Below are the code and all the weights of a small trained network. Each question names an input and a class and asks about switching units off, where a switched-off unit gives its printed mean instead of its output.

import numpy as np


def w(rows, s, z=0):
    codes = np.array(rows[::2]) - 128.0
    scale = np.full(codes.shape[1], s)
    scale[-1] = z or s
    return codes * scale


def f(y):
    return y / 2 * (1 + np.tanh(0.7978845608 * (y + 0.044715 * y**3)))


def log_softmax(a):
    a = a - a.max(-1, keepdims=True)
    return a - np.log(np.exp(a).sum(-1, keepdims=True))


def net(x, mask):
    res = np.array(x, float).reshape(1, 8) / 4 @ E
    y = f(res @ A[0][:, :-1].T + A[0][:, -1])
    res = res + np.where(mask, y, B[0][:, -1]) @ B[0][:, :-1]
    return log_softmax(res[-1] @ U[:, :-1].T + U[:, -1])


A, B = {}, {}
E = w([
[179,190,38,250],'x0',
[48,184,230,226],'x1',
[130,127,125,128],'x2',
[217,3,187,191],'x3',
[116,121,120,132],'x4',
[118,122,126,130],'x5',
[119,128,120,132],'x6',
[129,125,128,130],'x7',
],0.0057)
A[0] = w([
[152,45,170,162,41],'neuron 0',
[186,87,193,169,29],'neuron 1',
[95,141,179,166,60],'neuron 2',
[139,44,173,151,43],'neuron 3',
[91,119,166,187,224],'neuron 4',
[71,183,222,176,34],'neuron 5',
[50,173,248,222,93],'neuron 6',
[99,137,218,114,230],'neuron 7',
[185,103,144,219,60],'neuron 8',
[89,107,146,162,3],'neuron 9',
[84,243,126,93,69],'neuron 10',
[105,200,110,93,62],'neuron 11',
[103,202,123,98,67],'neuron 12',
[122,49,58,57,148],'neuron 13',
[47,156,225,213,81],'neuron 14',
[122,149,164,160,3],'neuron 15',
[79,181,121,84,64],'neuron 16',
[50,50,166,124,175],'neuron 17',
[181,51,183,180,65],'neuron 18',
[185,73,184,162,38],'neuron 19',
[111,193,158,73,30],'neuron 20',
[155,18,170,195,80],'neuron 21',
[107,94,187,17,116],'neuron 22',
[210,212,32,200,101],'neuron 23',
[151,188,59,195,87],'neuron 24',
[80,188,111,120,18],'neuron 25',
[126,152,40,255,188],'neuron 26',
[116,149,184,166,12],'neuron 27',
[153,110,168,142,4],'neuron 28',
[140,153,39,47,67],'neuron 29',
[107,92,128,135,3],'neuron 30',
],0.0084,0.0045)
B[0] = w([
[32,151,56,230,151],'neuron 0',
[36,125,52,197,145],'neuron 1',
[182,67,100,161,140],'neuron 2',
[22,177,80,190,148],'neuron 3',
[200,197,139,49,210],'neuron 4',
[236,54,45,126,183],'neuron 5',
[226,27,108,61,247],'neuron 6',
[126,153,184,52,221],'neuron 7',
[45,199,118,167,161],'neuron 8',
[93,30,82,210,110],'neuron 9',
[28,103,11,209,189],'neuron 10',
[77,113,44,246,150],'neuron 11',
[3,110,48,197,149],'neuron 12',
[226,43,156,148,207],'neuron 13',
[237,43,111,114,221],'neuron 14',
[115,42,45,206,114],'neuron 15',
[52,125,86,216,152],'neuron 16',
[116,223,171,148,191],'neuron 17',
[40,170,20,158,173],'neuron 18',
[47,150,49,201,150],'neuron 19',
[49,103,129,253,134],'neuron 20',
[51,174,24,167,188],'neuron 21',
[44,52,231,202,209],'neuron 22',
[94,45,235,169,224],'neuron 23',
[70,129,236,155,184],'neuron 24',
[105,111,16,217,137],'neuron 25',
[119,117,251,81,253],'neuron 26',
[137,18,43,217,126],'neuron 27',
[53,31,63,222,110],'neuron 28',
[158,25,61,201,176],'neuron 29',
[48,61,91,199,102],'neuron 30',
],0.0056,0.0057)
U = w([
[81,151,37,194,46],'0',
[253,40,108,85,159],'1',
[161,153,193,74,253],'2',
[112,114,254,111,108],'3',
[178,175,164,77,227],'4',
],0.0066,0.0027)

Each question gives the input, the list of numbers given to net, and the class t.
The units are the neurons (one row each of A and B). Each row of codes is followed by its name. A weight is (code - 128) times the scale printed after its matrix; where a second scale follows, it is the last column's (A, B and U).
mask holds one flag per neuron, in row order. A switched-off neuron (its flag False) gives its mean, the last column of its row in B, instead of its output. The means were averaged over made-up inputs and are rounded, as every weight is.
A unit's drop is (log p(t) with every unit on - log p(t) with that unit switched off) / (log p(t) with every unit on - log p(t) with every unit switched off).
The circuit of an input: a set's keep is (log p(t) with only the set's units on - log p(t) with every unit switched off) / (log p(t) with every unit on - log p(t) with every unit switched off). Starting from the 12 units with the biggest drops (on a tie, the unit counted first), units are removed one at a time, each time the one whose removal leaves the highest keep (on an exact tie, the one counted first), for as long as the keep stays at least 0.8.
circuit, biggest first: the units of the circuit, biggest drop first
most important unit: the unit with the biggest drop
top k neurons: the k neurons with the biggest drops, biggest first
drop when u is switched off: that unit's drop, to one decimal
input [7,-4,-2,1,4,1,-3,4], class 3: most important unit -> neuron 23
input [-1,4,6,6,1,5,2,-2], class 0: circuit, biggest first -> [neuron 21; neuron 18; neuron 0]
input [8,3,-2,1,4,-5,-8,3], class 3: circuit, biggest first -> [neuron 23; neuron 26]
input [8,1,-3,-6,-1,4,6,4], class 3: circuit, biggest first -> [neuron 26; neuron 23]
input [8,0,6,0,-6,4,7,7], class 3: circuit, biggest first -> [neuron 23; neuron 26]
input [7,-4,-6,5,-2,4,-5,1], class 3: circuit, biggest first -> [neuron 23; neuron 26; neuron 6]
input [8,1,0,-6,3,-1,-8,5], class 3: circuit, biggest first -> [neuron 26; neuron 23]
input [6,6,6,0,-1,2,-6,4], class 1: circuit, biggest first -> [neuron 6; neuron 14]
input [8,-7,3,-2,-5,1,-2,-7], class 3: top 3 neurons -> [neuron 23; neuron 24; neuron 26]
input [8,3,6,-6,-6,5,-5,1], class 3: top 3 neurons -> [neuron 26; neuron 23; neuron 24]
input [-1,8,6,-4,-4,-4,-7,-8], class 1: drop when neuron 6 is switched off -> 0.1
input [4,6,-2,4,1,-3,7,3], class 1: drop when neuron 27 is switched off -> 0.1
input [-4,-3,-4,8,5,0,-4,-1], class 0: drop when neuron 1 is switched off -> 0.0
input [7,7,1,4,-1,0,-2,7], class 1: circuit, biggest first -> [neuron 6]
input [7,7,-4,-3,5,7,-3,1], class 1: drop when neuron 6 is switched off -> 0.4
